Below is a small trained network, with its code and all its weights. Each question gives an input and a class and asks what happens when units are switched off, that is, made to give their printed mean instead of their output.

import numpy as np


def w(rows, s, z=0):
    codes = np.array(rows[::2]) - 128.0
    scale = np.full(codes.shape[1], s)
    scale[-1] = z or s
    return codes * scale


def norm(h):
    return h / np.sqrt((h * h).mean(-1, keepdims=True) + 1e-5)


def f(y):
    return y / 2 * (1 + np.tanh(0.7978845608 * (y + 0.044715 * y**3)))


def log_softmax(a):
    a = a - a.max(-1, keepdims=True)
    return a - np.log(np.exp(a).sum(-1, keepdims=True))


def net(x, mask):
    res = np.array(x, float).reshape(1, 7) / 4 @ E
    u = 0
    for l in range(3):
        y = f(norm(res) @ A[l][:, :-1].T + A[l][:, -1])
        res = res + np.where(mask[u : u + 4], y, B[l][:, -1]) @ B[l][:, :-1]
        u += 4
    return log_softmax(norm(res)[-1] @ U[:, :-1].T + U[:, -1])


A, B = {}, {}
E = w([
[57,83,132,84,154,133,127,160,138],'x0',
[40,150,78,195,139,156,64,157,185],'x1',
[52,116,99,61,117,68,102,128,148],'x2',
[41,3,127,197,98,155,36,193,83],'x3',
[113,219,26,148,157,137,89,96,184],'x4',
[168,123,145,124,132,146,140,132,106],'x5',
[124,193,171,159,246,240,175,207,138],'x6',
],0.0062)
A[0] = w([
[254,121,178,66,94,103,212,111,70,53],'0.n0',
[58,114,82,43,78,74,97,108,129,70],'0.n1',
[82,109,77,67,80,33,123,87,166,44],'0.n2',
[85,3,120,173,45,123,60,171,96,3],'0.n3',
],0.006,0.0048)
B[0] = w([
[197,103,224,120,67,116,190,81,163,252],'0.n0',
[63,138,111,78,141,3,138,107,186,185],'0.n1',
[71,173,89,14,133,98,143,159,121,187],'0.n2',
[133,50,166,232,111,149,3,95,65,227],'0.n3',
],0.0067,0.004)
A[1] = w([
[73,129,199,131,216,204,174,215,114,4],'1.n0',
[64,121,141,167,171,132,164,162,127,91],'1.n1',
[175,253,37,191,132,156,122,110,170,15],'1.n2',
[172,128,121,85,160,149,169,106,99,70],'1.n3',
],0.0062,0.0037)
B[1] = w([
[188,91,40,33,153,186,110,192,99,237],'1.n0',
[166,132,77,96,73,121,143,132,76,152],'1.n1',
[90,213,106,254,191,171,152,26,179,255],'1.n2',
[93,123,136,145,50,131,141,132,114,151],'1.n3',
],0.0077,0.003)
A[2] = w([
[166,125,161,171,149,214,132,169,79,75],'2.n0',
[143,122,119,99,156,183,166,229,134,93],'2.n1',
[244,130,242,122,110,98,254,69,125,10],'2.n2',
[75,48,173,207,79,119,65,157,71,2],'2.n3',
],0.0071,0.0031)
B[2] = w([
[86,139,93,69,123,38,138,153,166,180],'2.n0',
[172,157,118,83,93,129,112,209,55,167],'2.n1',
[223,120,254,79,47,138,246,96,115,255],'2.n2',
[155,29,139,223,119,190,67,101,125,199],'2.n3',
],0.0088,0.0069)
U = w([
[119,218,93,207,192,163,157,76,169,79],'0',
[216,133,229,103,64,124,214,94,128,200],'1',
[102,15,148,205,100,131,51,123,98,249],'2',
[40,140,84,48,105,29,119,98,160,39],'3',
[153,130,73,71,168,179,134,250,83,53],'4',
],0.014,0.0019)

Each question gives the input, the list of numbers given to net, and the class t.
The units are the neurons (one row each of A and B). Each row of codes is followed by its name. A weight is (code - 128) times the scale printed after its matrix; where a second scale follows, it is the last column's (A, B and U).
mask holds one flag per neuron, layer by layer. A switched-off neuron (its flag False) gives its mean, the last column of its row in B, instead of its output. The means were averaged over made-up inputs and are rounded, as every weight is.
A unit's drop is (log p(t) with every unit on - log p(t) with that unit switched off) / (log p(t) with every unit on - log p(t) with every unit switched off).
The circuit of an input: a set's keep is (log p(t) with only the set's units on - log p(t) with every unit switched off) / (log p(t) with every unit on - log p(t) with every unit switched off). Starting from all 12 units, units are removed one at a time, each time the one whose removal leaves the highest keep (on an exact tie, the one counted first), for as long as the keep stays at least 0.8.
units of the circuit, in order: the units of the circuit, biggest drop first
unit that matters most: the unit with the biggest drop
top k neurons: the k neurons with the biggest drops, biggest first
k most important neurons of layer l: the k neurons of layer l with the biggest drops, biggest first
drop of u: that unit's drop, to one decimal
input [5,5,-4,-5,-3,7,3], class 4: units of the circuit, in order => 1.n0
input [7,-2,-2,-5,6,7,2], class 0: units of the circuit, in order => 1.n2; 2.n2
input [8,-4,3,-1,-5,-6,0], class 3: units of the circuit, in order => 2.n2; 0.n1
input [1,7,-8,7,-5,7,6], class 4: top 3 neurons => 1.n0; 2.n1; 2.n0
input [-6,4,3,0,-2,-4,-3], class 3: top 2 neurons => 0.n2; 0.n1
input [-7,-2,7,-1,8,5,-2], class 3: top 2 neurons => 0.n2; 0.n1
input [-6,8,8,3,-2,-1,6], class 4: units of the circuit, in order => 1.n0; 0.n3
input [-2,-1,5,-5,-6,-7,-6], class 3: top 3 neurons => 0.n2; 0.n1; 2.n3
input [1,0,6,3,8,1,8], class 4: top 2 neurons => 1.n0; 2.n1
input [0,-7,0,6,-8,-6,0], class 2: top 2 neurons => 0.n3; 2.n3
input [6,-7,6,5,4,6,-3], class 3: 2 most important neurons of layer 0 => 0.n1; 0.n2
input [7,-4,7,3,-8,-1,3], class 2: top 3 neurons => 0.n3; 2.n3; 2.n2
input [4,-5,-1,3,5,0,-2], class 3: top 2 neurons => 0.n1; 0.n2
input [-7,-2,-6,8,-7,1,5], class 2: unit that matters most => 2.n3
input [3,0,0,0,-4,-6,-8], class 3: drop of 0.n2 => 1.7
input [-8,3,0,2,-3,-1,-4], class 2: drop of 2.n2 => 0.0
input [1,-4,1,0,5,6,-7], class 3: drop of 0.n2 => 0.1
